In the rows, 128 means zero.
Rows near named flat spaces through zero (a row that begins with a name and a colon came from that space):
q207-q845: 140; 138; 137; 121; 133; 117; 129; 127; 138; 163; 117; 137; 125; 121; 116; 122; 136; 119; 149; 121; 137; 120; 121; 135; 121; 114; 134; 154; 127; 122
q424-q81: 167; 132; 104; 102; 152; 160; 128; 170; 159; 140; 106; 104; 133; 130; 140; 131; 145; 141; 133; 91; 92; 108; 120; 145; 135; 156; 165; 157; 122; 145
q404-q325: 97; 132; 114; 151; 134; 140; 145; 149; 110; 118; 143; 122; 140; 136; 104; 144; 132; 135; 128; 162; 131; 133; 115; 144; 134; 151; 144; 111; 158; 135
q357-q206: 149; 88; 121; 96; 120; 88; 136; 123; 165; 195; 79; 188; 123; 135; 171; 102; 151; 107; 165; 141; 163; 103; 133; 148; 94; 138; 192; 196; 127; 126
q291-q670: 112; 131; 128; 123; 121; 123; 139; 153; 118; 110; 129; 148; 145; 120; 113; 107; 105; 130; 126; 118; 129; 142; 126; 143; 106; 142; 154; 138; 99; 123
q404-q325: 141; 136; 113; 100; 158; 125; 131; 143; 123; 162; 133; 99; 149; 155; 105; 146; 144; 124; 178; 175; 142; 88; 107; 132; 122; 139; 146; 164; 170; 124
q207-q845: 124; 96; 95; 146; 164; 142; 121; 137; 103; 84; 135; 139; 164; 118; 165; 135; 104; 156; 112; 83; 100; 152; 130; 121; 155; 151; 124; 83; 135; 136
q357-q206: 99; 84; 150; 136; 73; 107; 137; 88; 143; 110; 110; 142; 103; 136; 144; 130; 150; 106; 101; 167; 150; 137; 130; 117; 123; 122; 112; 106; 129; 135
q404-q325: 135; 165; 118; 157; 113; 131; 130; 117; 104; 130; 95; 127; 129; 112; 133; 113; 123; 137; 126; 90; 126; 111; 128; 155; 119; 144; 132; 121; 105; 123
q215-q487: 123; 89; 118; 148; 178; 137; 118; 214; 122; 114; 142; 107; 186; 98; 76; 131; 102; 126; 136; 103; 112; 132; 106; 96; 184; 126; 109; 95; 175; 131
q357-q206: 124; 119; 136; 126; 120; 150; 137; 122; 141; 143; 120; 106; 111; 141; 130; 153; 168; 129; 124; 137; 115; 112; 103; 145; 127; 136; 151; 144; 138; 139
q215-q487: 124; 82; 152; 123; 108; 123; 120; 123; 134; 113; 111; 111; 135; 122; 128; 128; 136; 114; 116; 112; 123; 116; 108; 106; 135; 115; 111; 122; 120; 127
q215-q487: 127; 128; 136; 131; 133; 123; 131; 138; 124; 106; 116; 116; 154; 104; 88; 125; 118; 123; 133; 98; 117; 143; 104; 119; 143; 118; 93; 105; 121; 129
q215-q487: 140; 108; 151; 110; 131; 81; 112; 111; 142; 188; 134; 166; 118; 131; 136; 110; 123; 100; 162; 160; 175; 113; 147; 101; 116; 86; 123; 168; 144; 106
q404-q325: 126; 113; 134; 118; 126; 121; 119; 113; 137; 101; 151; 146; 118; 129; 149; 123; 110; 128; 107; 128; 126; 160; 154; 103; 132; 111; 104; 109; 114; 128
q404-q325: 134; 135; 131; 127; 124; 131; 120; 90; 129; 143; 141; 123; 100; 148; 158; 144; 145; 131; 125; 151; 134; 119; 141; 123; 126; 118; 121; 132; 139; 127
q291-q670: 135; 138; 129; 134; 131; 138; 130; 147; 147; 119; 124; 121; 125; 111; 107; 126; 127; 127; 117; 107; 112; 147; 128; 124; 148; 121; 109; 111; 125; 138
q291-q670: 145; 139; 136; 126; 125; 134; 109; 110; 108; 162; 126; 108; 116; 142; 157; 128; 136; 132; 138; 120; 134; 74; 129; 132; 109; 124; 149; 165; 121; 110
q291-q670: 143; 161; 112; 135; 121; 145; 139; 115; 141; 145; 106; 124; 103; 132; 143; 135; 154; 138; 125; 121; 117; 123; 130; 159; 124; 147; 145; 134; 124; 142
q424-q81: 159; 140; 124; 121; 104; 154; 130; 180; 188; 177; 98; 121; 81; 132; 143; 113; 161; 120; 112; 128; 119; 94; 150; 151; 125; 147; 188; 177; 122; 145
q404-q325: 108; 125; 143; 150; 117; 140; 134; 151; 113; 132; 121; 109; 137; 118; 97; 132; 137; 126; 125; 119; 124; 110; 98; 141; 129; 133; 143; 131; 131; 126
q404-q325: 144; 169; 76; 137; 115; 103; 151; 116; 120; 86; 69; 166; 152; 106; 137; 89; 98; 137; 132; 97; 133; 159; 151; 159; 115; 173; 116; 89; 92; 139
q424-q81: 131; 79; 128; 136; 117; 139; 125; 170; 153; 120; 100; 95; 138; 122; 118; 133; 147; 114; 113; 126; 116; 104; 112; 110; 161; 140; 125; 113; 154; 144
q404-q325: 103; 127; 136; 128; 119; 129; 132; 123; 115; 105; 155; 145; 124; 133; 134; 124; 112; 134; 111; 137; 130; 150; 138; 130; 111; 128; 139; 125; 109; 123
q215-q487: 133; 182; 133; 164; 74; 149; 120; 145; 110; 129; 106; 83; 98; 127; 120; 106; 124; 126; 99; 127; 134; 72; 150; 143; 116; 146; 136; 129; 105; 120
q357-q206: 134; 211; 108; 142; 164; 149; 125; 109; 50; 112; 146; 85; 165; 128; 101; 141; 101; 163; 157; 94; 112; 108; 104; 155; 115; 142; 112; 120; 115; 108
q424-q81: 144; 108; 155; 94; 157; 113; 106; 131; 149; 144; 165; 146; 127; 120; 126; 121; 108; 118; 138; 114; 128; 151; 141; 88; 134; 77; 105; 149; 120; 114
q207-q845: 94; 89; 146; 159; 158; 136; 119; 147; 97; 151; 164; 137; 147; 121; 123; 148; 127; 135; 132; 121; 129; 123; 101; 123; 143; 112; 150; 131; 161; 115
q215-q487: 130; 202; 137; 151; 123; 144; 118; 135; 92; 126; 151; 121; 116; 113; 113; 106; 92; 144; 116; 92; 123; 124; 150; 143; 109; 120; 128; 134; 85; 107
q291-q670: 150; 133; 94; 78; 167; 146; 131; 126; 145; 95; 156; 120; 135; 155; 152; 147; 125; 149; 132; 140; 100; 157; 141; 123; 129; 148; 130; 127; 129; 145
q215-q487: 75; 105; 128; 157; 79; 130; 148; 153; 115; 70; 128; 118; 133; 133; 102; 124; 120; 118; 89; 177; 140; 137; 128; 128; 129; 158; 130; 85; 135; 138
q207-q845: 98; 132; 169; 131; 52; 121; 142; 117; 150; 140; 122; 123; 76; 144; 109; 119; 154; 99; 103; 189; 157; 112; 134; 137; 97; 119; 145; 151; 112; 127
q424-q81: 86; 160; 130; 175; 95; 128; 141; 105; 91; 133; 140; 139; 105; 140; 126; 132; 130; 132; 116; 175; 157; 121; 137; 155; 108; 141; 145; 116; 137; 120
q357-q206: 114; 117; 143; 143; 93; 111; 128; 103; 138; 136; 122; 164; 97; 125; 155; 113; 130; 117; 107; 139; 149; 138; 152; 127; 116; 116; 132; 126; 114; 125
q424-q81: 137; 159; 82; 101; 172; 133; 157; 135; 123; 109; 118; 142; 167; 130; 114; 136; 125; 152; 162; 115; 107; 163; 106; 167; 117; 168; 148; 129; 123; 144
q404-q325: 138; 146; 98; 151; 121; 127; 132; 83; 110; 129; 97; 129; 122; 136; 167; 136; 142; 141; 130; 128; 133; 113; 136; 148; 129; 154; 123; 106; 138; 135
q291-q670: 138; 116; 137; 153; 146; 119; 123; 134; 140; 186; 107; 142; 128; 105; 118; 132; 149; 118; 149; 106; 136; 116; 111; 129; 153; 106; 126; 137; 159; 127
q215-q487: 102; 128; 150; 118; 102; 135; 135; 118; 139; 91; 161; 136; 102; 136; 124; 129; 122; 127; 93; 149; 123; 167; 142; 121; 115; 117; 121; 117; 101; 132
q357-q206: 113; 101; 145; 134; 138; 139; 110; 112; 72; 89; 143; 76; 168; 130; 120; 150; 117; 138; 127; 102; 111; 100; 88; 105; 137; 121; 97; 106; 129; 112
q404-q325: 116; 144; 123; 125; 105; 121; 150; 114; 149; 118; 122; 166; 103; 129; 136; 117; 132; 128; 114; 143; 133; 167; 146; 151; 108; 138; 143; 126; 105; 140
q207-q845: 104; 87; 153; 152; 106; 128; 124; 187; 136; 127; 126; 150; 132; 100; 116; 98; 109; 115; 99; 101; 130; 129; 131; 121; 132; 122; 157; 133; 111; 122
q357-q206: 114; 114; 141; 132; 111; 138; 116; 49; 89; 110; 142; 80; 115; 165; 163; 172; 157; 136; 120; 160; 128; 94; 108; 115; 124; 123; 99; 111; 144; 122
q291-q670: 153; 140; 150; 103; 146; 151; 127; 128; 176; 163; 136; 135; 95; 118; 129; 139; 156; 132; 126; 86; 95; 153; 120; 136; 132; 99; 139; 163; 107; 138
q424-q81: 152; 114; 137; 110; 145; 127; 109; 114; 124; 127; 125; 99; 143; 126; 131; 136; 129; 127; 140; 101; 116; 109; 113; 103; 141; 108; 96; 129; 128; 121
q424-q81: 110; 141; 143; 136; 106; 123; 120; 94; 107; 132; 157; 147; 98; 145; 161; 122; 117; 133; 112; 151; 147; 125; 157; 130; 99; 118; 142; 140; 109; 112
q291-q670: 139; 152; 105; 147; 161; 110; 136; 154; 97; 143; 90; 146; 185; 90; 92; 105; 103; 133; 172; 72; 131; 123; 101; 153; 130; 142; 132; 127; 125; 118
q424-q81: 100; 130; 139; 154; 70; 144; 135; 148; 145; 142; 135; 131; 72; 148; 145; 120; 146; 118; 85; 184; 147; 106; 161; 143; 111; 145; 177; 143; 130; 134
q215-q487: 127; 134; 130; 121; 125; 140; 130; 119; 141; 130; 144; 132; 104; 140; 144; 137; 139; 134; 115; 139; 121; 139; 139; 133; 123; 127; 140; 135; 124; 134
q357-q206: 138; 118; 135; 150; 127; 162; 110; 125; 128; 133; 126; 93; 109; 127; 155; 147; 149; 139; 101; 94; 100; 103; 122; 123; 151; 125; 126; 119; 133; 133
q404-q325: 120; 106; 131; 157; 135; 145; 126; 149; 113; 144; 111; 105; 144; 118; 120; 142; 146; 131; 129; 104; 117; 97; 94; 137; 146; 137; 144; 127; 150; 129
q291-q670: 120; 91; 111; 150; 159; 109; 121; 135; 107; 138; 128; 135; 164; 125; 126; 139; 121; 124; 151; 146; 147; 119; 119; 108; 158; 129; 111; 103; 184; 125
q424-q81: 119; 163; 107; 160; 110; 136; 149; 139; 126; 133; 102; 152; 116; 117; 130; 113; 130; 137; 117; 120; 130; 136; 138; 171; 118; 160; 161; 122; 116; 138
q291-q670: 181; 149; 129; 79; 158; 115; 117; 120; 163; 137; 121; 116; 134; 119; 110; 123; 124; 119; 157; 102; 116; 142; 131; 103; 140; 97; 78; 139; 117; 129
q357-q206: 149; 166; 112; 145; 139; 149; 118; 115; 119; 135; 128; 109; 113; 130; 148; 137; 132; 145; 122; 110; 114; 116; 142; 136; 139; 133; 119; 118; 131; 130
q207-q845: 116; 106; 193; 166; 131; 158; 84; 115; 117; 195; 186; 116; 73; 127; 162; 151; 147; 131; 99; 104; 123; 92; 132; 103; 142; 62; 142; 162; 139; 102
q424-q81: 155; 150; 118; 89; 169; 134; 120; 105; 114; 128; 145; 116; 145; 140; 140; 140; 121; 147; 156; 103; 109; 128; 118; 130; 115; 124; 124; 150; 113; 120
q291-q670: 167; 170; 101; 107; 149; 152; 121; 108; 124; 126; 124; 94; 123; 145; 154; 141; 136; 151; 137; 109; 103; 109; 134; 141; 124; 146; 126; 136; 119; 133
q215-q487: 112; 117; 166; 134; 128; 96; 123; 105; 131; 174; 145; 169; 114; 116; 115; 123; 129; 109; 146; 140; 159; 142; 126; 117; 120; 79; 120; 149; 134; 110
q357-q206: 154; 170; 97; 142; 154; 152; 136; 153; 151; 129; 116; 120; 124; 111; 114; 134; 134; 142; 126; 99; 100; 151; 135; 143; 159; 142; 115; 104; 139; 150
q291-q670: 127; 156; 129; 122; 98; 123; 146; 164; 149; 111; 105; 143; 125; 108; 95; 91; 110; 118; 116; 114; 128; 147; 139; 146; 110; 141; 141; 134; 86; 133
q215-q487: 143; 181; 126; 122; 151; 135; 119; 169; 133; 127; 167; 124; 125; 117; 91; 111; 90; 131; 130; 126; 125; 149; 160; 114; 136; 110; 108; 128; 121; 121
q207-q845: 152; 110; 91; 112; 151; 127; 121; 152; 117; 108; 108; 104; 170; 135; 139; 125; 116; 134; 145; 122; 121; 99; 125; 118; 140; 160; 128; 120; 145; 131
q404-q325: 145; 134; 105; 111; 123; 100; 133; 123; 119; 88; 90; 122; 167; 118; 110; 105; 102; 120; 145; 118; 136; 130; 127; 119; 126; 144; 89; 102; 113; 128
q207-q845: 100; 93; 148; 107; 41; 104; 135; 121; 124; 95; 104; 117; 115; 159; 140; 99; 126; 99; 104; 194; 166; 83; 141; 123; 76; 153; 156; 149; 96; 119
q207-q845: 98; 98; 116; 146; 109; 105; 127; 123; 89; 90; 130; 127; 155; 140; 133; 122; 104; 121; 123; 173; 158; 114; 137; 109; 127; 147; 113; 93; 150; 119
q424-q81: 129; 117; 149; 105; 144; 115; 115; 131; 144; 140; 170; 160; 117; 127; 133; 118; 108; 122; 129; 132; 135; 156; 151; 103; 122; 91; 125; 149; 117; 116
q357-q206: 123; 149; 126; 110; 167; 121; 132; 109; 118; 143; 171; 157; 131; 138; 127; 140; 119; 140; 154; 142; 133; 160; 130; 134; 114; 113; 134; 146; 133; 120
q215-q487: 173; 118; 107; 102; 177; 131; 131; 111; 153; 149; 88; 116; 154; 117; 131; 153; 162; 135; 167; 79; 97; 131; 87; 135; 155; 129; 110; 131; 146; 145
q207-q845: 128; 110; 144; 121; 118; 149; 123; 146; 140; 151; 129; 99; 113; 143; 132; 140; 155; 124; 123; 138; 121; 90; 113; 132; 124; 131; 162; 161; 135; 129
q207-q845: 98; 130; 161; 155; 83; 126; 121; 103; 122; 117; 153; 135; 86; 131; 136; 123; 123; 119; 87; 154; 145; 137; 155; 113; 122; 103; 110; 110; 115; 120
q207-q845: 99; 109; 122; 124; 148; 112; 131; 112; 83; 94; 155; 148; 167; 133; 130; 131; 98; 139; 140; 135; 136; 149; 117; 124; 114; 133; 126; 114; 126; 115
q357-q206: 88; 85; 153; 124; 100; 96; 126; 78; 65; 75; 128; 106; 171; 140; 114; 134; 111; 117; 136; 152; 152; 108; 90; 105; 106; 123; 91; 104; 120; 105
98; 117; 122; 175; 143; 155; 127; 162; 102; 118; 149; 150; 135; 109; 142; 128; 111; 152; 98; 89; 109; 146; 129; 144; 141; 142; 163; 109; 127; 129 : q404-q325
118; 145; 103; 137; 125; 119; 141; 134; 123; 83; 130; 155; 138; 118; 123; 111; 97; 135; 114; 131; 130; 172; 153; 131; 130; 145; 111; 88; 116; 136 : q404-q325
103; 193; 102; 176; 135; 136; 164; 164; 123; 147; 124; 180; 123; 102; 92; 113; 119; 143; 130; 124; 133; 173; 136; 188; 122; 156; 170; 120; 128; 139 : q424-q81
126; 163; 133; 167; 119; 154; 125; 173; 123; 133; 126; 93; 121; 109; 87; 125; 125; 128; 111; 114; 118; 110; 127; 133; 150; 130; 122; 113; 136; 130 : q215-q487
135; 76; 147; 122; 120; 105; 107; 118; 141; 158; 123; 144; 119; 131; 161; 120; 133; 109; 130; 135; 150; 104; 139; 99; 131; 104; 129; 147; 140; 117 : q424-q81
132; 71; 129; 116; 144; 125; 112; 107; 111; 131; 124; 100; 152; 147; 155; 154; 146; 127; 143; 134; 127; 89; 100; 106; 139; 128; 123; 131; 159; 123 : q404-q325
139; 105; 145; 103; 147; 133; 112; 131; 128; 100; 144; 118; 147; 116; 129; 126; 108; 133; 121; 79; 102; 144; 118; 101; 135; 106; 105; 126; 100; 122 : q215-q487
144; 163; 108; 138; 147; 144; 138; 106; 127; 119; 112; 116; 131; 118; 121; 146; 142; 145; 133; 96; 102; 148; 113; 147; 145; 136; 103; 101; 130; 143 : q291-q670
122; 160; 135; 159; 105; 144; 120; 90; 95; 124; 129; 106; 106; 133; 147; 136; 133; 141; 109; 118; 125; 106; 132; 140; 120; 129; 120; 116; 114; 120 : q357-q206
82; 110; 159; 130; 105; 124; 141; 116; 113; 119; 154; 151; 121; 134; 120; 130; 128; 125; 116; 148; 138; 147; 113; 139; 99; 120; 155; 142; 108; 119 : q207-q845
139; 143; 138; 109; 141; 114; 124; 115; 136; 133; 142; 148; 126; 119; 120; 119; 113; 125; 139; 115; 130; 154; 137; 119; 122; 102; 108; 136; 110; 121 : q424-q81
106; 182; 129; 157; 114; 129; 119; 126; 62; 71; 158; 117; 146; 117; 107; 104; 65; 144; 107; 111; 133; 136; 151; 123; 112; 130; 96; 91; 88; 104 : q404-q325
128; 121; 80; 128; 152; 130; 155; 138; 130; 102; 96; 135; 164; 127; 124; 141; 138; 141; 144; 127; 114; 150; 107; 154; 143; 175; 136; 98; 151; 154 : q207-q845
146; 169; 168; 140; 117; 158; 89; 132; 129; 167; 174; 118; 67; 125; 159; 114; 115; 137; 93; 92; 118; 104; 173; 116; 118; 85; 141; 167; 89; 105 : q424-q81
128; 100; 122; 135; 164; 158; 109; 148; 96; 121; 150; 81; 158; 138; 137; 158; 131; 146; 130; 110; 103; 93; 101; 115; 151; 137; 135; 124; 158; 124 : q424-q81
137; 100; 170; 119; 153; 139; 102; 131; 142; 160; 160; 119; 117; 117; 127; 143; 136; 124; 127; 93; 111; 127; 114; 98; 147; 76; 116; 151; 130; 117 : q291-q670
87; 120; 142; 146; 87; 130; 125; 116; 82; 78; 148; 111; 130; 142; 132; 123; 106; 130; 96; 154; 140; 114; 134; 121; 106; 140; 127; 107; 109; 114 : q291-q670
67; 127; 147; 134; 101; 130; 166; 134; 130; 76; 152; 178; 124; 113; 96; 120; 114; 132; 94; 130; 119; 212; 118; 155; 103; 133; 148; 109; 84; 138 : q207-q845
137; 178; 157; 95; 115; 118; 131; 82; 140; 133; 148; 148; 94; 129; 122; 117; 121; 126; 131; 120; 129; 162; 142; 134; 91; 92; 112; 155; 73; 117 : q207-q845
154; 132; 94; 122; 138; 110; 137; 122; 165; 129; 100; 154; 125; 123; 140; 122; 133; 123; 137; 139; 134; 156; 152; 125; 149; 138; 105; 104; 148; 148 : q357-q206
180; 140; 99; 125; 132; 138; 120; 216; 178; 118; 81; 111; 141; 92; 104; 87; 106; 118; 116; 75; 105; 122; 155; 114; 165; 146; 115; 114; 118; 146 : q207-q845
160; 165; 84; 133; 120; 104; 143; 123; 140; 100; 66; 141; 147; 104; 118; 98; 110; 124; 138; 105; 132; 148; 147; 138; 139; 155; 86; 85; 115; 143 : q404-q325
105; 167; 152; 145; 89; 121; 137; 116; 127; 130; 143; 139; 93; 127; 104; 115; 122; 117; 111; 159; 149; 142; 147; 136; 108; 112; 121; 127; 109; 121 : q215-q487
121; 143; 136; 143; 100; 136; 120; 142; 96; 104; 121; 89; 138; 126; 110; 115; 110; 126; 115; 121; 130; 90; 125; 125; 119; 138; 121; 121; 110; 115 : q357-q206
123; 50; 169; 120; 122; 140; 119; 120; 156; 170; 117; 94; 115; 140; 135; 167; 191; 109; 130; 136; 119; 87; 77; 110; 149; 103; 140; 156; 166; 134 : q404-q325
135; 180; 88; 153; 86; 134; 161; 154; 155; 128; 69; 140; 105; 121; 120; 102; 142; 126; 115; 142; 135; 128; 151; 179; 119; 183; 159; 117; 119; 154 : q291-q670
